Below are the code and all the weights of a small trained network. Each question names an input and a target symbol and asks about switching units off, where a switched-off unit gives its printed mean instead of its output.

import numpy as np


def w(rows, s, z=0):
    codes = np.array(rows[::2]) - 128.0
    scale = np.full(codes.shape[1], s)
    scale[-1] = z or s
    return codes * scale


def norm(h):
    return h / np.sqrt((h * h).mean(-1, keepdims=True) + 1e-5)


def f(y):
    return y / 2 * (1 + np.tanh(0.7978845608 * (y + 0.044715 * y**3)))


def softmax(a):
    e = np.exp(a - a.max(-1, keepdims=True))
    return e / e.sum(-1, keepdims=True)


def log_softmax(a):
    a = a - a.max(-1, keepdims=True)
    return a - np.log(np.exp(a).sum(-1, keepdims=True))


def net(x, mask):
    ids = ['ΞΠΨΩδεζλμτ'.index(c) for c in x.split()]
    T = len(ids)
    res = E[ids] + P[:T]
    q, k, v = (norm(res) @ M[0].T for M in (Q, K, V))
    z = softmax(np.where(np.tri(T) > 0, q @ k.T / 2**0.5, -1e9)) @ v
    res = res + np.where(mask[0], z, O[0][:, -1]) @ O[0][:, :-1]
    y = f(norm(res) @ A[0][:, :-1].T + A[0][:, -1])
    res = res + np.where(mask[1:9], y, B[0][:, -1]) @ B[0][:, :-1]
    return log_softmax(norm(res)[-1] @ U[:, :-1].T + U[:, -1])


Q, K, V, O, A, B = {}, {}, {}, {}, {}, {}
E = w([
[173,113,131,192,96,70,33,121,97,107,180,121],'Ξ',
[86,42,72,169,206,109,141,91,145,82,201,129],'Π',
[151,180,144,209,80,145,51,56,211,148,224,130],'Ψ',
[129,78,61,130,134,111,83,95,180,98,173,156],'Ω',
[111,95,186,189,107,143,173,92,171,109,168,155],'δ',
[85,117,116,148,34,181,148,113,197,86,186,161],'ε',
[91,143,194,253,155,164,132,185,88,77,154,86],'ζ',
[68,11,193,117,106,132,154,130,135,205,193,119],'λ',
[138,99,170,201,181,166,111,54,76,21,107,122],'μ',
[151,160,211,129,27,184,162,138,152,48,139,84],'τ',
],0.0055)
P = w([
[172,118,112,99,129,118,149,117,94,117,255,150],'0',
[100,208,114,117,114,27,160,88,111,171,133,177],'1',
[198,115,123,203,110,125,93,138,172,103,146,137],'2',
[64,201,149,79,156,82,118,113,144,133,33,136],'3',
[215,103,89,188,105,148,143,157,110,141,141,136],'4',
[57,111,171,140,107,116,87,125,144,132,63,109],'5',
[220,113,81,174,107,174,168,147,90,153,146,129],'6',
],0.0082)
Q[0] = w([
[82,37,184,169,116,133,45,147,213,78,103,79],'h1',
[45,233,193,1,208,113,73,141,149,116,54,134],'h1',
],0.0075)
K[0] = w([
[27,226,219,2,172,94,99,76,126,121,73,114],'h1',
[135,200,79,150,147,6,140,100,146,142,202,173],'h1',
],0.0074)
V[0] = w([
[129,172,143,76,4,141,193,197,205,104,153,123],'h1',
[135,230,253,192,137,155,179,180,31,44,123,113],'h1',
],0.0056)
O[0] = w([
[132,80,97,181,109,86,137,61,160,150,47,71,252],'h1',
[111,160,104,142,87,1,200,104,223,16,125,129,135],'h1',
],0.0085,0.0037)
A[0] = w([
[58,163,127,123,104,14,159,92,142,94,73,71,136],'n1',
[98,185,145,127,160,60,140,150,208,48,164,189,132],'n2',
[114,73,143,161,135,143,104,81,112,207,66,93,124],'n3',
[80,151,161,71,154,147,48,180,56,140,155,152,92],'n4',
[125,193,115,184,90,140,73,118,147,166,75,147,139],'n5',
[2,185,208,108,128,59,103,100,115,143,104,145,94],'n6',
[250,54,89,142,157,146,132,85,92,138,171,144,78],'n7',
[206,106,101,166,115,194,144,190,173,72,185,209,2],'n8',
],0.0069,0.0056)
B[0] = w([
[122,153,175,58,173,140,84,168,117,184,218,87,254],'n1',
[147,167,92,137,129,199,143,134,72,166,42,130,218],'n2',
[143,167,99,98,59,120,200,188,23,79,138,117,245],'n3',
[174,173,127,148,106,92,154,80,191,80,81,160,179],'n4',
[59,83,116,80,172,119,157,187,114,84,103,123,186],'n5',
[174,1,95,237,118,118,94,107,212,105,153,136,174],'n6',
[89,98,126,134,136,94,140,168,186,128,68,108,208],'n7',
[95,144,204,99,186,175,113,106,48,165,116,173,155],'n8',
],0.0076,0.007)
U = w([
[220,72,77,181,146,196,68,119,125,178,141,124,126],'Ξ',
[166,131,179,126,93,74,107,96,154,88,159,200,208],'Π',
[114,53,106,128,194,148,172,133,132,53,254,175,109],'Ψ',
[107,190,154,95,109,165,126,51,25,146,84,157,191],'Ω',
[89,121,141,155,140,162,57,105,138,231,175,73,168],'δ',
[66,88,195,78,139,124,170,207,31,202,158,84,74],'ε',
[193,171,124,87,125,90,158,85,183,94,151,59,144],'ζ',
[151,81,34,171,87,102,190,112,120,46,83,133,64],'λ',
[166,227,63,169,146,175,165,217,160,130,210,101,3],'μ',
[16,137,177,121,180,62,135,41,148,215,16,105,196],'τ',
],0.0065,0.0035)

Each question gives the input, a string of symbols that net reads in full, and the target symbol t.
The units are the heads (2 rows each of Q, K, V and O) and the neurons (one row each of A and B). Each row of codes is followed by its name. A weight is (code - 128) times the scale printed after its matrix; where a second scale follows, it is the last column's (O, A, B and U).
mask holds one flag per unit, heads first, then neurons. A switched-off unit (its flag False) gives its mean, the last column of its rows in O or B, instead of its output. The means were averaged over made-up inputs and are rounded, as every weight is.
A unit's drop is (log p(t) with every unit on - log p(t) with that unit switched off) / (log p(t) with every unit on - log p(t) with every unit switched off).
The circuit of an input: a set's keep is (log p(t) with only the set's units on - log p(t) with every unit switched off) / (log p(t) with every unit on - log p(t) with every unit switched off). Starting from all 9 units, units are removed one at a time, each time the one whose removal leaves the highest keep (on an exact tie, the one counted first), for as long as the keep stays at least 0.8.
circuit, biggest first: the units of the circuit, biggest drop first
unit that matters most: the unit with the biggest drop
top k neurons: the k neurons with the biggest drops, biggest first
drop when u is switched off: that unit's drop, to one decimal
input Π ε μ, target Ω: circuit, biggest first	(h1; n2; n8)
input ε Ω Ψ λ Π Ω, target λ: circuit, biggest first	(h1; n1; n4; n8)
input Π Ω Π ε δ Ξ, target ε: circuit, biggest first	(n1; n3)
input τ Π ε Ω λ λ, target Ω: circuit, biggest first	(h1; n4; n1)
input Ξ Π δ, target τ: circuit, biggest first	(n3; n8; n6)
input τ δ δ, target ζ: circuit, biggest first	(h1; n1)
input ε Ψ ε ε μ Ω Ξ, target Ω: circuit, biggest first	(h1; n8; n2)
input Ξ ε Ω Π ε ε, target Π: circuit, biggest first	(h1; n4; n2)
input Ω Ω Π, target Ξ: circuit, biggest first	(h1; n1)
input Ω Ψ Π Π, target Ψ: circuit, biggest first	(n6; h1; n2)
input ε Ω Ω Ω δ Ψ Ω, target τ: top 3 neurons	(n7; n8; n3)
input Ω ε Ω ε δ Ψ Π, target τ: unit that matters most	n7
input Π δ δ δ δ Ξ, target δ: top 3 neurons	(n1; n3; n6)
input Ξ Ξ δ μ, target Ξ: top 2 neurons	(n6; n2)
input Ξ ε Ψ Ω δ Π, target Ω: top neuron	(n4)
input δ δ δ Ξ ε Ω, target Ξ: top 2 neurons	(n6; n2)
input ε Ω ε λ Ω δ Ω, target τ: top 4 neurons	(n7; n8; n3; n1)
input Π μ ε δ ε Ω, target δ: top 2 neurons	(n1; n3)
input ε ε Ω ε ζ ε Ω, target μ: top 2 neurons	(n1; n2)
input Π μ μ μ ε ζ, target μ: top neuron	(n2)
input μ Ω Ξ, target Ω: top 2 neurons	(n2; n8)
input δ Ω ε ε ε λ ε, target ε: top 2 neurons	(n8; n4)
input Ω ε ε τ, target ε: top 2 neurons	(n1; n3)
input Ξ Ψ ε ε, target Ψ: top 2 neurons	(n6; n5)
input Π μ ε δ Ψ Π, target δ: drop when h1 is switched off	0.6
input δ μ τ τ τ Π τ, target ζ: drop when h1 is switched off	1.3
